Below is a small trained network, with its code and all its weights. Each question gives an input and a class and asks what happens when units are switched off, that is, made to give their printed mean instead of their output.

import numpy as np


def w(rows, s, z=0):
    codes = np.array(rows[::2]) - 128.0
    scale = np.full(codes.shape[1], s)
    scale[-1] = z or s
    return codes * scale


def norm(h):
    return h / np.sqrt((h * h).mean(-1, keepdims=True) + 1e-5)


def f(y):
    return y / 2 * (1 + np.tanh(0.7978845608 * (y + 0.044715 * y**3)))


def log_softmax(a):
    a = a - a.max(-1, keepdims=True)
    return a - np.log(np.exp(a).sum(-1, keepdims=True))


def net(x, mask):
    res = np.array(x, float).reshape(1, 8) / 4 @ E
    u = 0
    for l in range(3):
        y = f(norm(res) @ A[l][:, :-1].T + A[l][:, -1])
        res = res + np.where(mask[u : u + 7], y, B[l][:, -1]) @ B[l][:, :-1]
        u += 7
    return log_softmax(norm(res)[-1] @ U[:, :-1].T + U[:, -1])


A, B = {}, {}
E = w([
[179,114,103,88,100,76,180,110,69],'x0',
[135,63,133,146,108,75,91,132,172],'x1',
[127,128,129,128,128,128,127,128,126],'x2',
[62,176,133,121,87,99,124,159,112],'x3',
[124,112,3,63,146,159,96,179,167],'x4',
[60,85,172,51,142,126,225,111,193],'x5',
[176,122,205,70,183,138,90,214,98],'x6',
[127,128,129,128,128,129,129,127,126],'x7',
],0.0072)
A[0] = w([
[142,107,110,109,101,180,95,87,134,254],'L0N1',
[146,229,120,119,177,184,193,128,96,76],'L0N2',
[121,212,114,105,176,197,162,94,83,63],'L0N3',
[157,216,124,160,146,125,146,141,151,138],'L0N4',
[81,137,181,167,171,187,59,124,208,129],'L0N5',
[154,107,110,132,106,114,60,153,146,110],'L0N6',
[114,135,175,66,165,147,108,1,110,181],'L0N7',
],0.0073,0.0055)
B[0] = w([
[166,132,138,162,133,124,146,103,152,254],'L0N1',
[82,52,137,140,134,103,74,115,146,162],'L0N2',
[128,1,110,152,133,87,128,143,135,153],'L0N3',
[111,133,119,153,108,150,81,104,94,153],'L0N4',
[103,105,110,72,102,159,91,79,118,212],'L0N5',
[127,111,167,143,108,137,126,147,112,164],'L0N6',
[153,145,137,121,122,122,126,114,162,199],'L0N7',
],0.013,0.0047)
A[1] = w([
[161,121,97,179,75,138,61,120,74,162],'L1N1',
[128,140,162,87,224,137,124,206,114,2],'L1N2',
[204,92,109,49,81,50,168,102,52,54],'L1N3',
[192,99,3,74,97,130,116,215,184,96],'L1N4',
[81,84,154,151,117,152,211,137,173,101],'L1N5',
[10,158,125,121,46,99,132,207,76,168],'L1N6',
[143,59,176,145,75,50,106,138,167,156],'L1N7',
],0.008,0.0036)
B[1] = w([
[173,116,128,95,74,98,175,222,118,255],'L1N1',
[86,202,123,104,198,57,82,185,192,139],'L1N2',
[110,82,122,59,41,194,23,31,198,198],'L1N3',
[25,191,184,166,202,230,167,113,57,227],'L1N4',
[141,135,88,160,80,133,97,210,98,168],'L1N5',
[254,40,118,152,223,209,145,47,184,175],'L1N6',
[38,64,159,185,215,133,108,171,88,223],'L1N7',
],0.0089,0.0055)
A[2] = w([
[145,138,255,148,128,50,132,48,82,29],'L2N1',
[150,168,193,43,217,99,32,135,102,177],'L2N2',
[56,65,197,61,119,180,233,137,237,93],'L2N3',
[100,122,153,76,117,90,224,166,200,2],'L2N4',
[110,166,53,223,117,107,186,51,183,122],'L2N5',
[175,122,185,144,119,156,136,96,164,52],'L2N6',
[207,105,169,146,202,152,138,106,172,77],'L2N7',
],0.0083,0.0022)
B[2] = w([
[2,234,92,80,197,246,142,158,103,192],'L2N1',
[85,139,103,130,18,8,208,41,177,210],'L2N2',
[207,151,144,186,82,131,78,164,45,253],'L2N3',
[228,150,37,223,69,143,81,219,50,134],'L2N4',
[113,128,181,37,157,16,152,165,162,202],'L2N5',
[176,135,42,130,148,234,104,119,165,160],'L2N6',
[177,94,19,112,252,65,203,178,174,177],'L2N7',
],0.0087,0.0069)
U = w([
[202,174,127,171,70,133,116,213,67,198],'0',
[38,199,139,98,185,216,188,138,102,225],'1',
[81,146,129,71,107,7,182,138,198,91],'2',
[123,86,116,68,53,202,67,51,162,37],'3',
[199,86,95,123,210,149,173,130,168,175],'4',
[62,25,139,141,146,113,120,164,87,4],'5',
],0.015,0.0012)

Each question gives the input, the list of numbers given to net, and the class t.
The units are the neurons (one row each of A and B). Each row of codes is followed by its name. A weight is (code - 128) times the scale printed after its matrix; where a second scale follows, it is the last column's (A, B and U).
mask holds one flag per neuron, layer by layer. A switched-off neuron (its flag False) gives its mean, the last column of its row in B, instead of its output. The means were averaged over made-up inputs and are rounded, as every weight is.
A unit's drop is (log p(t) with every unit on - log p(t) with that unit switched off) / (log p(t) with every unit on - log p(t) with every unit switched off).
The circuit of an input: a set's keep is (log p(t) with only the set's units on - log p(t) with every unit switched off) / (log p(t) with every unit on - log p(t) with every unit switched off). Starting from the 12 units with the biggest drops (on a tie, the unit counted first), units are removed one at a time, each time the one whose removal leaves the highest keep (on an exact tie, the one counted first), for as long as the keep stays at least 0.8.
units of the circuit, in order: the units of the circuit, biggest drop first
unit that matters most: the unit with the biggest drop
k most important neurons: the k neurons with the biggest drops, biggest first
top k neurons in layer l: the k neurons of layer l with the biggest drops, biggest first
input [-2,5,3,8,3,2,-1,-4], class 4: units of the circuit, in order : L1N6
input [-2,-5,-3,-8,7,2,8,5], class 2: units of the circuit, in order : L2N2, L1N2
input [0,2,-8,6,-8,8,4,8], class 0: 3 most important neurons : L2N3, L2N4, L1N4
input [4,8,4,5,7,2,-6,-4], class 5: top 3 neurons in layer 1 : L1N7, L1N4, L1N6
input [-4,8,2,-2,-4,-6,3,-3], class 5: 2 most important neurons : L1N7, L2N3
input [6,0,-7,4,-1,-2,8,6], class 2: 3 most important neurons : L2N2, L1N2, L0N5
input [-3,4,-6,8,-1,-2,-7,3], class 4: units of the circuit, in order : L1N6, L2N7
input [5,-2,-5,0,-1,0,5,-3], class 2: 2 most important neurons : L1N2, L2N2
input [8,-1,1,7,-1,8,4,-6], class 0: 2 most important neurons : L2N3, L0N5
input [2,-8,2,-5,6,5,0,0], class 5: units of the circuit, in order : L0N3, L0N2
input [7,-6,4,8,7,4,-3,2], class 4: 2 most important neurons : L1N6, L0N5
input [4,-1,-6,-6,0,-5,4,3], class 4: 2 most important neurons : L0N5, L2N3
input [-3,-5,-8,-7,-5,-1,-7,-5], class 2: top 2 neurons in layer 1 : L1N6, L1N4
input [-1,4,-1,-5,3,5,3,7], class 0: 2 most important neurons : L2N3, L1N6
input [3,8,8,5,-8,-4,4,1], class 1: top neuron in layer 2 : L2N1
input [-8,-8,2,-7,-1,3,3,3], class 3: 3 most important neurons : L0N5, L0N2, L1N6
input [-4,-4,6,0,-3,3,6,-1], class 2: 2 most important neurons : L2N2, L1N3
input [-7,-4,-7,7,-5,6,-5,6], class 3: 2 most important neurons : L0N5, L1N1
input [2,6,5,1,8,5,-7,-4], class 1: 2 most important neurons : L1N4, L1N1
input [1,-1,8,-7,7,5,-7,-4], class 1: top 3 neurons in layer 1 : L1N4, L1N1, L1N6
input [5,-5,5,-7,-3,7,-1,8], class 0: top 2 neurons in layer 1 : L1N6, L1N5
input [0,7,-5,-5,8,-5,-4,-6], class 1: unit that matters most : L1N4
input [8,-2,4,7,-3,7,-3,-4], class 3: 4 most important neurons : L1N3, L1N6, L1N1, L0N1
input [-7,6,8,-5,-1,-6,7,-1], class 2: units of the circuit, in order : L2N2, L2N3
input [-8,8,3,-7,4,8,-5,4], class 0: top 2 neurons in layer 1 : L1N3, L1N6
input [2,-2,-4,-8,-8,3,-1,-7], class 1: 2 most important neurons : L2N1, L1N6
input [2,7,-5,2,1,-6,2,3], class 5: units of the circuit, in order : L1N7
input [3,-1,-4,3,4,0,5,-1], class 2: top 2 neurons in layer 1 : L1N2, L1N7
